Below are the code and all the weights of a small trained network. Each question names an input and a class and asks about switching units off, where a switched-off unit gives its printed mean instead of its output.

import numpy as np


def w(rows, s, z=0):
    codes = np.array(rows[::2]) - 128.0
    scale = np.full(codes.shape[1], s)
    scale[-1] = z or s
    return codes * scale


def f(y):
    return np.maximum(y, 0)


def log_softmax(a):
    a = a - a.max(-1, keepdims=True)
    return a - np.log(np.exp(a).sum(-1, keepdims=True))


def net(x, mask):
    res = np.array(x, float).reshape(1, 6) / 4 @ E
    y = f(res @ A[0][:, :-1].T + A[0][:, -1])
    res = res + np.where(mask, y, B[0][:, -1]) @ B[0][:, :-1]
    return log_softmax(res[-1] @ U[:, :-1].T + U[:, -1])


A, B = {}, {}
E = w([
[145,98,87],'x0',
[239,75,124],'x1',
[67,171,62],'x2',
[66,2,215],'x3',
[121,144,151],'x4',
[152,91,65],'x5',
],0.0085)
A[0] = w([
[254,201,87,185],'neuron 0',
[196,122,165,91],'neuron 1',
[98,188,109,70],'neuron 2',
[55,74,116,169],'neuron 3',
[97,91,83,253],'neuron 4',
[120,183,92,76],'neuron 5',
[167,162,85,150],'neuron 6',
[250,117,112,162],'neuron 7',
[124,99,113,127],'neuron 8',
[181,193,122,48],'neuron 9',
[70,175,93,95],'neuron 10',
[65,190,60,105],'neuron 11',
[199,50,204,33],'neuron 12',
[184,81,184,59],'neuron 13',
],0.012,0.0072)
B[0] = w([
[119,150,192,254],'neuron 0',
[105,90,143,162],'neuron 1',
[138,110,86,164],'neuron 2',
[196,186,240,203],'neuron 3',
[119,180,168,220],'neuron 4',
[112,87,101,165],'neuron 5',
[72,180,138,188],'neuron 6',
[140,126,164,223],'neuron 7',
[167,183,113,146],'neuron 8',
[167,111,160,162],'neuron 9',
[113,142,72,181],'neuron 10',
[131,134,18,206],'neuron 11',
[94,1,25,190],'neuron 12',
[78,36,50,169],'neuron 13',
],0.0083,0.011)
U = w([
[130,216,177,218],'0',
[204,83,254,164],'1',
[108,93,30,3],'2',
],0.0084,0.005)

Each question gives the input, the list of numbers given to net, and the class t.
The units are the neurons (one row each of A and B). Each row of codes is followed by its name. A weight is (code - 128) times the scale printed after its matrix; where a second scale follows, it is the last column's (A, B and U).
mask holds one flag per neuron, in row order. A switched-off neuron (its flag False) gives its mean, the last column of its row in B, instead of its output. The means were averaged over made-up inputs and are rounded, as every weight is.
A unit's drop is (log p(t) with every unit on - log p(t) with that unit switched off) / (log p(t) with every unit on - log p(t) with every unit switched off).
The circuit of an input: a set's keep is (log p(t) with only the set's units on - log p(t) with every unit switched off) / (log p(t) with every unit on - log p(t) with every unit switched off). Starting from the 12 units with the biggest drops (on a tie, the unit counted first), units are removed one at a time, each time the one whose removal leaves the highest keep (on an exact tie, the one counted first), for as long as the keep stays at least 0.8.
units of the circuit, in order: the units of the circuit, biggest drop first
most important unit: the unit with the biggest drop
top k neurons: the k neurons with the biggest drops, biggest first
drop when u is switched off: that unit's drop, to one decimal
input [-4,2,-8,1,-5,5], class 2: top 3 neurons -> [neuron 12; neuron 13; neuron 3]
input [-8,1,-8,4,-1,3], class 2: top 2 neurons -> [neuron 12; neuron 13]
input [8,-3,1,-4,5,-6], class 2: most important unit -> neuron 3
input [-6,-3,4,-5,-5,-5], class 2: units of the circuit, in order -> [neuron 11; neuron 3]
input [7,-3,0,0,4,8], class 0: top 3 neurons -> [neuron 12; neuron 4; neuron 13]
input [-2,3,-4,4,-2,6], class 2: top 3 neurons -> [neuron 12; neuron 13; neuron 0]
input [-4,-6,1,-7,-6,6], class 2: top 2 neurons -> [neuron 11; neuron 3]
input [3,7,-8,4,-7,5], class 2: top 2 neurons -> [neuron 12; neuron 13]
input [-6,-2,2,-5,3,4], class 2: drop when neuron 11 is switched off -> 1.0
input [-7,8,0,2,8,-2], class 2: drop when neuron 12 is switched off -> 0.6
input [6,0,7,-2,7,-3], class 2: drop when neuron 13 is switched off -> -0.2
